arr =
[[ -8  -8   1   4   3 -10 -12   4  -4  32]
 [ 11 -13   5   5   2   3  -9   9  -2   8]
 [ 10   0   1   4   0  -6   3   0   4  23]
 [ 13   2   0   9   7   8   5   7   7  23]
 [-18   7  -2  -2  12   7   2   3  15  18]
 [  4   6   1   2   4   2  -6   3   3   9]
 [-19 -10   0  -7  -9  10   0 -12   8  -1]
 [ -1  -2 -20   2   0   1  -1 -13   5  -2]
 [ 13   3  -3   2   8  -1  -7  -4   4  19]]
The first entry in the row that holds the largest entry is -8
The bottom-right entry -> 19
Which number is the 5th-last entry, reading row by row?
A: -1
Which number is the entry just right of 11?
A: -13
Which number is the top entry of the column that holds the smallest entry?
A: 1
The largest entry -> 32
Which number is the third smallest entry?
A: -18
The entry directly above the smallest entry: 0
The smallest entry in the first row is -12
The third entry on the diagonal from the top-right corner: 0
Which number is the smallest entry?
A: -20
The second smallest entry -> -19
The second-last entry, reading row by row is 4
The 3rd entry on the main diagonal: 1
The smallest entry in the last row is -7
Which number is the entry just right of 15?
A: 18
The entry just right of the smallest entry -> 2
Which number is the entry directly below the smallest entry?
A: -3
The entry just left of the smallest entry is -2

[ 15  10  -5  -8  10  -5   4 -12  16   8 -13   3  -7  21 -15  33]
The entry just left of -15: 21
The entry just left of -13 is 8
The largest entry -> 33

Questions about the array below.
1) Give the entry directly below the smallest entry.
2) Give the entry in the top-right corner.
3) Give the entry in the top-left corner.
4) Give the third smallest entry.
5) Give the entry just right of 94.
6) Give the largest entry in the last column.
7) Give the entry directly above 125.
8) Give the fifth entry from the end, reading row by row.
146	51	59	118	156
64	98	59	94	90
13	138	137	130	26
22	63	53	63	95
48	99	71	91	79
109	97	44	105	125
197	120	97	115	39
121	137	81	130	181
110	120	136	170	63
111	47	52	77	118
1) 22
2) 156
3) 146
4) 26
5) 90
6) 181
7) 79
8) 111

grid = (-148.77, -173.43, 116.92, -152.45, -200.43, 106.96, -208.02, 190.68)
The entry just left of 190.68 is -208.02
The 2nd entry from the left: -173.43
The third entry from the right?
A: 106.96
The 5th entry from the end: -152.45
The first entry?
A: -148.77
The entry just right of the smallest entry: 190.68

[  6.77  -0.53  10.25 -14.79  20.79  -1.02   1.83  13.79]
Report the second entry from the right.
Answer: 1.83
The last entry: 13.79
The first entry is 6.77
The 2nd entry from the left: -0.53
The third entry from the left is 10.25

Questions about the table below. Indices start at 1.
1) Give the entry in row 1 and column 3.
2) Give the entry in row 2 and column 1.
3) Give the top-left entry.
4) Give the entry directly below -25.
5) Give the top entry of the column that holds the largest entry.
6) Give the entry at row 1, column 2.
7) Give the entry just left of 20.
8) Give the bottom-right entry.
[[-10  -5  -9 -25  11  -7 -13   3  13  -6 -17  12 -36]
 [ -5 -16  -3 -20  -2   9 -15  -9  -5   2   3  -9 -13]
 [-12   5   0   9   2  -7 -10 -12  -7  -3  -7  -2   2]
 [ 13  -6  10  -5  10  -7  -1  -1   8   7 -10   9 -11]
 [ 10  -7  17  -3  12  11   1   9  -5   1  20   2  21]
 [ -2 -10  -8  31 -11  14  10  -3  -1  10  19 -28   1]
 [-20   1  10  -3   5  -1  -4 -11   5   4  -3   8 -35]]
1) -9
2) -5
3) -10
4) -20
5) -25
6) -5
7) 1
8) -35

[[  2  11   1  -5   6   8   6  -7  -2  -5 -12   0  -5  12   2  -5]
 [  4   7  -6  19   0  -5  -4   2  -5 -16  -4   1  -6  10   1 -15]
 [  5 -16  20  -6   0   7  19   7   0  22  -3   1  -8  -5 -22   5]
 [  3   6  -3  -6   5  -5   3 -22 -30  -6 -17 -11   2  -3  -6  -6]
 [-12 -20   7  10   7 -17   2  20 -12  -5   4  18   0 -24 -17 -12]
 [ 14   4   6  -2 -10 -11  -1  18 -18  -2  -1   3   4  -8   4   7]
 [  6   5   5  -1  -4  -3  -1   8   2  -5 -12  26   1  15  10   4]
 [ 13   1   4  25   6   7  -4   5   4   7  10 -11   3  -3  -8 -15]
 [ 14   3  17  -3   1  -1  11  -1   7   9   2  -1  -5 -12  -6  11]
 [ -4  15  12 -26  -3 -11  11 -23 -16  17 -15   7   4 -11  10   7]
 [  2   1  13 -12   4  11   9  11   4  21   6  -6   2 -10  -4   3]
 [ 11  12   2   6  -3 -15 -10 -19  -6   3  -5  12  15  -6  14   5]
 [ -2  22 -17  12  10   1 -12  -5 -27 -20 -11 -10   7   8   9 -30]]
What is the 1st entry, reading row by row?
Answer: 2
The bottom entry of the column that holds the largest entry: -10
What is the second entry on the main diagonal?
Answer: 7
The last entry, reading row by row -> -30
The first entry on the diagonal from the top-right corner -> -5
What is the smallest entry in the first column?
Answer: -12
What is the first entry of the largest entry's row?
Answer: 6
What is the bottom-left entry?
Answer: -2
The second largest entry: 25
What is the second entry on the diagonal from the top-right corner?
Answer: 1
What is the 4th entry from the end, reading row by row?
Answer: 7
What is the entry directly above 26?
Answer: 3
The 2nd entry in reading order -> 11
What is the third entry on the diagonal from the top-right corner?
Answer: -5
What is the 5th entry, reading row by row?
Answer: 6
What is the third entry, reading row by row?
Answer: 1
The third entry on the main diagonal: 20

M =
-142,-3,210,-365,-234,162,105,84
-537,-390,161,-133,150,155,225,-23
203,609,-181,40,-41,-292,-284,114
206,-217,-243,497,142,172,576,240
-232,-304,0,-702,-222,-383,-670,-41
60,261,-11,72,-102,-83,-285,179
-175,-737,-317,-272,164,-220,-258,-38
-35,500,58,-245,-81,226,-8,-41
-350,-44,346,21,-412,148,-20,-51
275,-297,-755,156,-416,-168,-135,-411
-298,12,172,-180,-620,36,451,-303
-221,20,-187,-48,-400,384,-147,-2
-233,-368,-744,312,381,-106,334,-353
-243,-508,-494,-182,-99,-205,-217,-272
The top entry of the column that holds the largest entry: -3
What is the largest entry in the first column?
A: 275
The top-right entry -> 84
The 3rd entry on the main diagonal: -181
What is the entry in the bottom-left corner?
A: -243
What is the largest entry?
A: 609
What is the entry just right of -620?
A: 36
What is the entry directly above -81?
A: 164
The fourth entry, reading row by row -> -365
What is the entry directly above -8?
A: -258
What is the entry directly above -737?
A: 261
What is the entry directly below the largest entry?
A: -217
The entry just left of 161 is -390
What is the second largest entry?
A: 576
The bottom entry of the column that holds the largest entry -> -508
The entry directly above the smallest entry is 346
What is the first entry of the largest entry's row?
A: 203
What is the bottom entry of the column that holds the smallest entry?
A: -494
What is the first entry on the main diagonal?
A: -142
What is the entry just left of -317?
A: -737
The bottom-right entry is -272
What is the entry directly below -147?
A: 334
The minimum -> -755
The entry just left of the smallest entry is -297
What is the entry just left of 179?
A: -285
What is the second smallest entry?
A: -744
What is the entry directly above -284?
A: 225
What is the entry just right of 150?
A: 155
The third largest entry -> 500
The 4th entry from the end, reading row by row -> -99
